Small tables with named rows and columns. After each table, cells are looked up by row and column.

mig =
	loref	ril	pevu
moki	412	-109	-550
tuv	-109	-550	-911
gekes	676	695	412

moki, pevu -> -550
gekes, loref -> 676
moki, ril -> -109
gekes, ril -> 695
tuv, ril -> -550
tuv, loref -> -109
tuv, pevu -> -911
gekes, pevu -> 412
moki, loref -> 412

Table lelekop
cols = nop, samop, dutoko, vapa, zevuvo, kol, lesof, bilor, resumom
lakud: [23190, 13519, 13208, 56050, 54680, 68721, 78752, 61295, 61035]
zisanud: [15135, 27463, 32077, 33269, 58987, 34718, 17303, 9078, 30831]
vesi: [12027, 32319, 72392, 52702, 65401, 65131, 64352, 48455, 63134]
dar: [13514, 25948, 6098, 27463, 70050, 30435, 5383, 80439, 68668]
lod: [37772, 30491, 20310, 3828, 48019, 17097, 44786, 72973, 24057]
ketoleb: [44820, 24663, 17473, 40200, 16433, 69822, 10037, 25757, 37845]
lik: [48442, 39674, 80370, 30312, 34474, 12886, 8069, 30715, 55538]
ravup: [58699, 32811, 22644, 44210, 56512, 46975, 27120, 74552, 3348]
mupefel: [14695, 44057, 11468, 72906, 31914, 72403, 6177, 16150, 43691]
fivef: [28160, 23722, 16901, 77651, 54336, 28502, 81275, 31930, 32241]
mogiti: [10632, 58013, 13600, 17349, 81268, 77594, 21927, 79488, 56042]
zaz: [58747, 41766, 28923, 4521, 4561, 78592, 42231, 57469, 75712]

bilor of zisanud: 9078
lesof of dar: 5383
zevuvo of mogiti: 81268
vapa of lakud: 56050
kol of mupefel: 72403
lesof of lik: 8069
samop of mupefel: 44057
lesof of ketoleb: 10037
zevuvo of mupefel: 31914
lesof of fivef: 81275
lesof of mupefel: 6177
dutoko of ravup: 22644
kol of lakud: 68721
nop of fivef: 28160
lesof of vesi: 64352
resumom of fivef: 32241
zevuvo of dar: 70050
zevuvo of zisanud: 58987
bilor of vesi: 48455
vapa of mupefel: 72906

ref:
,bov,loz
ledazi,34.20,26.50
vivufor,70.14,30.19
bif,72.70,79.85
zaz,77.57,33.61
tuf,73.77,28.08
lis,35.14,24.55
buk,72.02,30.55
bub,78.69,35.10
ninosit,66.89,70.24
fusuv,37.16,25.87
gumotul,29.69,70.54
sep,75.33,76.36
potize,29.86,70.95
val,77.75,24.59

buk, loz => 30.55
ninosit, bov => 66.89
ledazi, loz => 26.50
vivufor, loz => 30.19
sep, bov => 75.33
gumotul, loz => 70.54
bub, loz => 35.10
zaz, bov => 77.57
potize, loz => 70.95
bif, loz => 79.85
ledazi, bov => 34.20
val, bov => 77.75
vivufor, bov => 70.14
ninosit, loz => 70.24
fusuv, bov => 37.16
tuf, loz => 28.08
sep, loz => 76.36

Table kinat
         kododop  konipu     vef  makoro     lav
nosas      9.620   7.844   6.325   2.060  -3.027
retekiz   -6.525  -3.583   8.062  -2.145  -3.217
komo      -5.282  -2.510   8.461  -1.936  -3.237
fos       -5.666  -1.874   8.169  -2.750  -2.812
sib       -5.268  -0.444   9.071  -2.807  -2.928
tivi      -1.296  -2.026  -6.746  -3.594   1.023
guf       -4.111   1.918   9.351  -2.641  -2.974
sagu      -2.529  -2.707  -6.550  -3.993   1.034
gatulef    0.639  -0.130  -8.086  -3.122   1.238
pab       -5.188  -1.457   7.717  -2.927  -2.567

komo, lav: -3.237
sib, makoro: -2.807
sagu, makoro: -3.993
gatulef, kododop: 0.639
komo, vef: 8.461
tivi, lav: 1.023
fos, lav: -2.812
retekiz, makoro: -2.145
sib, konipu: -0.444
fos, kododop: -5.666
Row with the largest konipu: nosas

Table lim
,kadido,doru,beveto,ded,nep,rapo,nek,vufar,fuz,vefiv
rerona,168,151,74,138,127,168,163,139,161,153
giv,245,159,74,138,121,168,188,93,100,84
duzug,107,175,74,203,153,213,107,116,202,43
mikibig,142,151,74,181,173,134,145,162,147,166
sutire,228,207,74,165,167,225,195,150,127,139

vefiv of rerona is 153
nep of duzug is 153
nep of mikibig is 173
ded of mikibig is 181
vefiv of mikibig is 166
fuz of rerona is 161
fuz of giv is 100
vufar of giv is 93
rapo of duzug is 213
beveto of duzug is 74
Which row has the largest kadido? giv

vala.tsv
	zuzuti	lifov	tav	mos	boguzov	funud	zagis	kote	tugot
vol	0.61	0.92	0.31	0.75	0.61	0.76	0.19	0.65	0.67
lav	0.89	0.76	0.62	0.45	0.69	0.66	0.38	0.42	0.54
voniku	0.55	0.74	0.73	0.83	0.50	0.45	0.58	0.62	0.48
dus	0.69	0.55	0.66	0.57	0.22	0.54	0.51	0.77	0.62
lol	0.37	0.55	0.78	0.47	0.34	0.69	0.40	0.77	0.54
sovo	0.58	0.60	0.64	0.39	0.14	0.37	0.62	0.67	0.68

What is the boguzov of lav in vala?
0.69
What is the tav of voniku in vala?
0.73
What is the boguzov of dus in vala?
0.22
What is the boguzov of sovo in vala?
0.14
What is the lifov of voniku in vala?
0.74
What is the boguzov of vol in vala?
0.61
What is the funud of voniku in vala?
0.45
What is the tav of lol in vala?
0.78
What is the tugot of dus in vala?
0.62
What is the lifov of lav in vala?
0.76
What is the tav of sovo in vala?
0.64
What is the mos of vol in vala?
0.75
What is the zagis of lav in vala?
0.38
What is the tav of lav in vala?
0.62
What is the tugot of vol in vala?
0.67
What is the funud of sovo in vala?
0.37
What is the zagis of dus in vala?
0.51
What is the tav of dus in vala?
0.66
Row with the largest tugot: sovo

